Below is a small trained network, with its code and all its weights. Each question gives an input and a target symbol and asks what happens when units are switched off, that is, made to give their printed mean instead of their output.

import numpy as np


def w(rows, s, z=0):
    codes = np.array(rows[::2]) - 128.0
    scale = np.full(codes.shape[1], s)
    scale[-1] = z or s
    return codes * scale


def norm(h):
    return h / np.sqrt((h * h).mean(-1, keepdims=True) + 1e-5)


def softmax(a):
    e = np.exp(a - a.max(-1, keepdims=True))
    return e / e.sum(-1, keepdims=True)


def log_softmax(a):
    a = a - a.max(-1, keepdims=True)
    return a - np.log(np.exp(a).sum(-1, keepdims=True))


def net(x, mask):
    ids = ['αβγδεζηθπστφψω'.index(c) for c in x.split()]
    T = len(ids)
    res = E[ids] + P[:T]
    u = 0
    for l in range(3):
        r = norm(res)
        for j in range(2):
            rows = slice(2 * j, 2 * j + 2)
            q, k, v = (r @ M[l][rows].T for M in (Q, K, V))
            z = softmax(np.where(np.tri(T) > 0, q @ k.T / 2**0.5, -1e9)) @ v
            o = O[l][rows]
            res = res + np.where(mask[u + j], z, o[:, -1]) @ o[:, :-1]
        u += 2
    return log_softmax(norm(res)[-1] @ U[:, :-1].T + U[:, -1])


Q, K, V, O = {}, {}, {}, {}
E = w([
[122,127,120,147,133,141,124,132],'α',
[170,194,125,120,177,29,159,113],'β',
[119,156,20,178,57,108,154,195],'γ',
[122,105,113,130,123,111,136,127],'δ',
[67,172,131,143,125,137,176,1],'ε',
[138,134,121,145,132,146,125,133],'ζ',
[128,128,120,152,133,134,118,137],'η',
[135,110,115,112,111,103,126,126],'θ',
[122,121,125,153,136,130,117,138],'π',
[137,106,126,114,132,132,152,132],'σ',
[145,122,142,116,101,138,130,115],'τ',
[121,131,124,95,114,150,117,147],'φ',
[133,125,140,134,147,137,99,130],'ψ',
[102,142,151,135,135,134,117,139],'ω',
],0.0088)
P = w([
[115,170,63,137,160,108,149,5],'0',
[135,136,54,167,124,150,130,114],'1',
[145,148,91,153,126,137,118,116],'2',
[152,102,112,152,109,129,120,171],'3',
[147,111,163,131,121,123,124,184],'4',
[122,83,199,140,112,125,108,186],'5',
[116,97,234,124,103,123,90,231],'6',
],0.0019)
Q[0] = w([
[125,255,122,198,166,168,91,74],'L0H1',
[81,132,90,122,157,69,94,92],'L0H1',
[132,92,150,163,181,137,154,174],'L0H2',
[153,40,176,73,46,120,133,188],'L0H2',
],0.0082)
K[0] = w([
[124,154,14,174,150,86,134,78],'L0H1',
[140,103,96,116,137,124,236,110],'L0H1',
[202,98,78,119,156,140,159,193],'L0H2',
[133,77,216,111,86,132,101,253],'L0H2',
],0.0074)
V[0] = w([
[109,91,122,131,185,72,26,174],'L0H1',
[65,102,113,99,227,153,253,198],'L0H1',
[126,129,160,245,55,48,67,112],'L0H2',
[58,51,56,119,104,56,100,124],'L0H2',
],0.003)
O[0] = w([
[113,159,11,53,189,163,115,127,18],'L0H1',
[253,190,177,81,99,216,181,134,222],'L0H1',
[154,90,143,118,196,168,255,174,4],'L0H2',
[132,192,165,70,156,252,131,82,193],'L0H2',
],0.0031,0.0015)
Q[1] = w([
[142,84,37,164,136,82,147,35],'L1H1',
[60,240,119,150,214,120,107,188],'L1H1',
[51,192,162,130,194,73,165,17],'L1H2',
[138,79,157,4,100,66,236,84],'L1H2',
],0.0043)
K[1] = w([
[117,103,129,175,153,62,174,68],'L1H1',
[85,174,123,164,165,182,61,129],'L1H1',
[140,106,97,188,158,89,168,1],'L1H2',
[155,31,88,158,154,178,109,97],'L1H2',
],0.0053)
V[1] = w([
[139,163,76,132,117,95,185,98],'L1H1',
[110,105,155,148,158,128,254,142],'L1H1',
[217,8,69,148,138,163,96,168],'L1H2',
[59,176,141,100,99,184,90,214],'L1H2',
],0.0024)
O[1] = w([
[85,105,149,113,131,60,91,180,206],'L1H1',
[146,222,145,151,97,114,49,160,92],'L1H1',
[45,69,121,42,53,187,182,102,141],'L1H2',
[130,185,130,87,167,33,127,5,6],'L1H2',
],0.0025,0.0012)
Q[2] = w([
[101,255,114,214,209,115,144,114],'L2H1',
[148,119,81,134,120,136,78,127],'L2H1',
[100,213,71,218,209,125,66,65],'L2H2',
[118,72,79,61,73,125,123,53],'L2H2',
],0.0089)
K[2] = w([
[179,122,36,200,108,129,174,39],'L2H1',
[55,137,154,229,153,151,58,144],'L2H1',
[147,136,57,211,136,122,169,32],'L2H2',
[131,74,174,101,212,147,3,109],'L2H2',
],0.0054)
V[2] = w([
[149,90,180,122,174,107,253,100],'L2H1',
[63,195,184,175,129,149,121,96],'L2H1',
[167,127,150,159,195,132,70,65],'L2H2',
[73,164,156,61,97,113,114,99],'L2H2',
],0.0038)
O[2] = w([
[204,48,19,165,133,151,185,113,98],'L2H1',
[75,147,173,113,103,165,254,187,5],'L2H1',
[158,100,109,38,107,95,84,198,1],'L2H2',
[101,209,87,198,115,161,102,165,89],'L2H2',
],0.0037,0.00074)
U = w([
[174,114,122,195,171,138,68,208,44],'α',
[188,192,154,134,211,33,163,135,252],'β',
[100,173,50,194,54,114,170,197,97],'γ',
[110,119,80,99,186,167,183,126,137],'δ',
[74,170,164,182,156,144,210,2,89],'ε',
[116,99,129,175,144,125,132,140,79],'ζ',
[108,145,118,162,208,190,109,138,117],'η',
[86,90,29,116,184,122,65,44,183],'θ',
[97,96,121,102,180,138,158,117,109],'π',
[241,125,148,114,89,213,144,83,166],'σ',
[97,16,193,192,75,38,129,101,96],'τ',
[91,223,185,131,54,128,28,121,120],'φ',
[120,78,119,6,98,65,86,151,72],'ψ',
[82,127,179,45,104,142,230,198,113],'ω',
],0.0071,0.0026)

Each question gives the input, a string of symbols that net reads in full, and the target symbol t.
The units are the heads (2 rows each of Q, K, V and O). Each row of codes is followed by its name. A weight is (code - 128) times the scale printed after its matrix; where a second scale follows, it is the last column's (O and U).
mask holds one flag per head, layer by layer. A switched-off head (its flag False) gives its mean, the last column of its rows in O, instead of its output. The means were averaged over made-up inputs and are rounded, as every weight is.
A unit's drop is (log p(t) with every unit on - log p(t) with that unit switched off) / (log p(t) with every unit on - log p(t) with every unit switched off).
The circuit of an input: a set's keep is (log p(t) with only the set's units on - log p(t) with every unit switched off) / (log p(t) with every unit on - log p(t) with every unit switched off). Starting from all 6 units, units are removed one at a time, each time the one whose removal leaves the highest keep (on an exact tie, the one counted first), for as long as the keep stays at least 0.8.
circuit, biggest first: the units of the circuit, biggest drop first
unit that matters most: the unit with the biggest drop
which heads matter: for each layer, one digit per head in row order, 1 if its drop is at least 0.15 and else 0, layers parted by /
input φ α σ η, target ψ: circuit, biggest first	L2H2, L1H2
input σ α π, target φ: circuit, biggest first	L2H1
input ζ σ π, target τ: which heads matter	01 / 00 / 01
input σ ε σ τ ψ σ, target ψ: circuit, biggest first	L2H2, L0H1
input τ ζ σ α, target τ: which heads matter	11 / 00 / 01
input σ σ σ φ θ, target φ: which heads matter	00 / 00 / 11
input ε σ ζ, target γ: circuit, biggest first	L2H1, L0H1, L2H2
input ζ γ ζ, target τ: circuit, biggest first	L0H2, L2H2, L0H1
input β σ β θ σ δ, target σ: which heads matter	10 / 00 / 00
input η π σ ω θ, target ω: which heads matter	00 / 00 / 10
input σ σ η, target φ: circuit, biggest first	L2H1, L0H2
input φ θ β θ θ θ, target θ: circuit, biggest first	L0H1, L2H1, L0H2
input π β τ σ σ φ θ, target φ: which heads matter	00 / 00 / 01
input γ φ φ σ σ, target φ: circuit, biggest first	L0H2, L2H1
input θ σ σ β α, target φ: circuit, biggest first	L0H2, L2H1
input τ ζ σ η, target τ: circuit, biggest first	L2H2, L0H2, L0H1
input φ π π, target ψ: circuit, biggest first	L2H2, L1H2
input β α θ, target θ: which heads matter	11 / 00 / 11
input δ σ σ σ ζ, target φ: unit that matters most	L0H2
input γ σ α, target ε: which heads matter	01 / 00 / 01
input θ φ σ ζ, target ψ: which heads matter	10 / 11 / 01
